Here is a tiny trained network, its code and every weight. The questions are about switching its units off for an input and a class, where a switched-off unit gives its printed mean instead of its output.

import numpy as np


def w(rows, s, z=0):
    codes = np.array(rows[::2]) - 128.0
    scale = np.full(codes.shape[1], s)
    scale[-1] = z or s
    return codes * scale


def f(y):
    return np.maximum(y, 0)


def log_softmax(a):
    a = a - a.max(-1, keepdims=True)
    return a - np.log(np.exp(a).sum(-1, keepdims=True))


def net(x, mask):
    res = np.array(x, float).reshape(1, 7) / 4 @ E
    y = f(res @ A[0][:, :-1].T + A[0][:, -1])
    res = res + np.where(mask, y, B[0][:, -1]) @ B[0][:, :-1]
    return log_softmax(res[-1] @ U[:, :-1].T + U[:, -1])


A, B = {}, {}
E = w([
[10,24,175],'x0',
[148,1,35],'x1',
[39,197,57],'x2',
[126,126,129],'x3',
[128,128,127],'x4',
[127,128,127],'x5',
[128,128,128],'x6',
],0.013)
A[0] = w([
[144,172,2,183],'n0',
[68,80,220,170],'n1',
[56,121,89,144],'n2',
[114,166,187,203],'n3',
[207,84,210,255],'n4',
[116,204,147,185],'n5',
],0.014,0.009)
B[0] = w([
[118,138,44,232],'n0',
[107,94,210,237],'n1',
[50,127,125,185],'n2',
[106,247,224,209],'n3',
[220,92,157,253],'n4',
[135,238,159,216],'n5',
],0.013,0.018)
U = w([
[216,194,178,242],'0',
[99,231,128,53],'1',
[233,102,85,111],'2',
[109,152,49,166],'3',
[124,134,247,84],'4',
[14,182,182,3],'5',
[124,9,164,101],'6',
[13,98,122,244],'7',
],0.012,0.0043)

Each question gives the input, the list of numbers given to net, and the class t.
The units are the neurons (one row each of A and B). Each row of codes is followed by its name. A weight is (code - 128) times the scale printed after its matrix; where a second scale follows, it is the last column's (A, B and U).
mask holds one flag per neuron, in row order. A switched-off neuron (its flag False) gives its mean, the last column of its row in B, instead of its output. The means were averaged over made-up inputs and are rounded, as every weight is.
A unit's drop is (log p(t) with every unit on - log p(t) with that unit switched off) / (log p(t) with every unit on - log p(t) with every unit switched off).
The circuit of an input: a set's keep is (log p(t) with only the set's units on - log p(t) with every unit switched off) / (log p(t) with every unit on - log p(t) with every unit switched off). Starting from all 6 units, units are removed one at a time, each time the one whose removal leaves the highest keep (on an exact tie, the one counted first), for as long as the keep stays at least 0.8.
circuit, biggest first: the units of the circuit, biggest drop first
top k neurons: the k neurons with the biggest drops, biggest first
drop of u: that unit's drop, to one decimal
input [-7,1,-1,-2,2,2,2], class 2: top neuron -> (n3)
input [4,4,3,2,2,0,8], class 7: circuit, biggest first -> (n4, n3)
input [0,3,7,-3,2,-6,1], class 3: top 3 neurons -> (n1, n0, n3)
input [1,1,0,-6,1,-8,6], class 6: circuit, biggest first -> (n5, n3)
input [1,0,2,-2,-8,7,-8], class 5: top 2 neurons -> (n4, n0)
input [-3,1,-4,-4,8,1,0], class 2: circuit, biggest first -> (n3, n5)
input [2,1,8,-2,7,-6,0], class 7: top 2 neurons -> (n3, n2)
input [-4,2,5,2,8,5,-3], class 3: circuit, biggest first -> (n3, n0)
input [3,6,0,-4,-6,8,3], class 6: top 3 neurons -> (n3, n5, n0)
input [8,1,0,-1,-2,0,-3], class 6: top 3 neurons -> (n5, n3, n1)
input [7,3,3,-4,2,-3,6], class 7: circuit, biggest first -> (n3, n4)
input [7,1,3,-5,-8,6,1], class 7: top 3 neurons -> (n3, n5, n4)
input [-7,7,2,-6,-5,-2,-1], class 3: top 2 neurons -> (n4, n0)
input [-6,-6,3,-2,-7,4,-6], class 1: circuit, biggest first -> (n4)
input [4,1,-5,4,-6,-5,6], class 6: top 2 neurons -> (n5, n3)
input [-1,5,0,3,-2,-3,1], class 2: top 2 neurons -> (n1, n3)
input [-5,6,2,-1,2,3,-4], class 3: top 2 neurons -> (n4, n0)
input [-8,-1,3,-3,-7,-2,-3], class 1: top 3 neurons -> (n4, n5, n0)
input [-8,1,4,0,2,5,4], class 3: top 2 neurons -> (n0, n3)
input [3,5,-4,-2,1,-7,0], class 6: circuit, biggest first -> (n3)
input [-6,1,7,-5,0,3,-3], class 3: top 3 neurons -> (n0, n3, n1)
input [-5,3,-5,3,-4,2,2], class 2: drop of n3 -> 0.1
input [-3,-7,1,3,5,-4,-5], class 1: drop of n0 -> -0.1
input [6,4,-3,-7,-8,1,8], class 6: drop of n3 -> 0.4
input [-8,-5,3,7,-7,1,-3], class 1: drop of n5 -> 0.0
